Below is a small trained network, with its code and all its weights. Each question gives an input and a class and asks what happens when units are switched off, that is, made to give their printed mean instead of their output.

import numpy as np


def w(rows, s, z=0):
    codes = np.array(rows[::2]) - 128.0
    scale = np.full(codes.shape[1], s)
    scale[-1] = z or s
    return codes * scale


def norm(h):
    return h / np.sqrt((h * h).mean(-1, keepdims=True) + 1e-5)


def f(y):
    return np.maximum(y, 0)


def log_softmax(a):
    a = a - a.max(-1, keepdims=True)
    return a - np.log(np.exp(a).sum(-1, keepdims=True))


def net(x, mask):
    res = np.array(x, float).reshape(1, 2) / 4 @ E
    u = 0
    for l in range(2):
        y = f(norm(res) @ A[l][:, :-1].T + A[l][:, -1])
        res = res + np.where(mask[u : u + 7], y, B[l][:, -1]) @ B[l][:, :-1]
        u += 7
    return log_softmax(norm(res)[-1] @ U[:, :-1].T + U[:, -1])


A, B = {}, {}
E = w([
[220,67,134,162,2],'x0',
[118,220,110,154,230],'x1',
],0.006)
A[0] = w([
[28,158,119,95,129,22],'L0N1',
[93,15,117,68,174,25],'L0N2',
[188,182,150,160,178,2],'L0N3',
[89,1,213,101,153,68],'L0N4',
[115,200,86,133,166,160],'L0N5',
[169,33,83,161,156,180],'L0N6',
[132,82,86,133,106,184],'L0N7',
],0.0091,0.0009)
B[0] = w([
[74,61,46,121,204,227],'L0N1',
[179,159,201,140,109,217],'L0N2',
[111,78,174,182,119,222],'L0N3',
[120,127,135,134,186,249],'L0N4',
[23,122,196,138,145,254],'L0N5',
[1,87,62,109,122,211],'L0N6',
[137,195,227,154,187,209],'L0N7',
],0.0069,0.0046)
A[1] = w([
[204,137,86,141,117,121],'L1N1',
[96,65,69,155,113,208],'L1N2',
[76,141,157,182,174,252],'L1N3',
[69,98,51,10,131,155],'L1N4',
[65,89,121,119,132,186],'L1N5',
[29,104,96,121,88,3],'L1N6',
[167,79,135,186,32,169],'L1N7',
],0.012,0.0018)
B[1] = w([
[146,120,21,2,75,137],'L1N1',
[201,90,75,87,200,177],'L1N2',
[157,92,123,90,79,252],'L1N3',
[169,166,10,179,126,156],'L1N4',
[142,167,231,158,90,198],'L1N5',
[199,128,77,77,70,173],'L1N6',
[65,169,122,143,179,234],'L1N7',
],0.0093,0.011)
U = w([
[100,128,4,73,242,158],'0',
[63,104,236,124,166,166],'1',
[194,118,141,52,99,176],'2',
[111,237,83,193,68,17],'3',
[151,194,99,199,116,2],'4',
[139,178,96,184,113,8],'5',
[133,213,105,171,118,22],'6',
],0.016,0.0091)

Each question gives the input, the list of numbers given to net, and the class t.
The units are the neurons (one row each of A and B). Each row of codes is followed by its name. A weight is (code - 128) times the scale printed after its matrix; where a second scale follows, it is the last column's (A, B and U).
mask holds one flag per neuron, layer by layer. A switched-off neuron (its flag False) gives its mean, the last column of its row in B, instead of its output. The means were averaged over made-up inputs and are rounded, as every weight is.
A unit's drop is (log p(t) with every unit on - log p(t) with that unit switched off) / (log p(t) with every unit on - log p(t) with every unit switched off).
The circuit of an input: a set's keep is (log p(t) with only the set's units on - log p(t) with every unit switched off) / (log p(t) with every unit on - log p(t) with every unit switched off). Starting from the 12 units with the biggest drops (on a tie, the unit counted first), units are removed one at a time, each time the one whose removal leaves the highest keep (on an exact tie, the one counted first), for as long as the keep stays at least 0.8.
units of the circuit, in order: the units of the circuit, biggest drop first
top k neurons: the k neurons with the biggest drops, biggest first
top k neurons in layer l: the k neurons of layer l with the biggest drops, biggest first
drop when u is switched off: that unit's drop, to one decimal
input [3,-7], class 1: top neuron	[L0N7]
input [-4,8], class 1: top 2 neurons	[L0N5; L0N6]
input [0,3], class 2: top 4 neurons	[L1N7; L1N3; L0N7; L1N6]
input [5,-7], class 1: top 2 neurons	[L0N7; L0N1]
input [6,-5], class 0: units of the circuit, in order	[L1N7; L1N2; L1N3]
input [-2,3], class 2: units of the circuit, in order	[L1N7; L1N3]
input [-5,7], class 1: units of the circuit, in order	[L0N5; L1N2]
input [6,-7], class 1: top 2 neurons in layer 0	[L0N7; L0N1]
input [-1,0], class 2: top 2 neurons in layer 1	[L1N7; L1N5]
input [-1,-2], class 2: top 3 neurons in layer 1	[L1N7; L1N3; L1N5]
input [4,3], class 0: top 3 neurons	[L0N5; L1N7; L0N1]
input [5,-4], class 0: top 4 neurons	[L0N5; L1N7; L1N2; L0N2]
input [4,4], class 0: top 2 neurons in layer 1	[L1N2; L1N7]
input [4,-1], class 0: top 4 neurons in layer 0	[L0N5; L0N2; L0N6; L0N1]
input [4,6], class 1: top 4 neurons	[L0N3; L0N6; L0N1; L1N6]
input [5,6], class 1: units of the circuit, in order	[L1N4]
input [-2,1], class 2: top 2 neurons	[L1N7; L1N5]
input [4,2], class 0: top 2 neurons in layer 0	[L0N5; L0N4]
input [4,5], class 1: top 3 neurons	[L0N3; L0N1; L0N6]
input [-1,3], class 2: units of the circuit, in order	[L1N7]
input [4,7], class 1: top 2 neurons	[L0N3; L0N6]
input [-3,2], class 2: top 4 neurons	[L1N7; L1N3; L1N5; L1N6]
input [2,4], class 1: top 2 neurons	[L0N3; L0N6]
input [-2,2], class 2: top 3 neurons in layer 1	[L1N7; L1N6; L1N5]
input [5,3], class 0: drop when L0N5 is switched off	1.0
input [5,0], class 0: drop when L1N7 is switched off	0.1
input [7,-2], class 0: drop when L0N5 is switched off	0.3
input [-2,8], class 1: drop when L1N6 is switched off	0.0
input [8,-6], class 0: top neuron in layer 0	[L0N5]
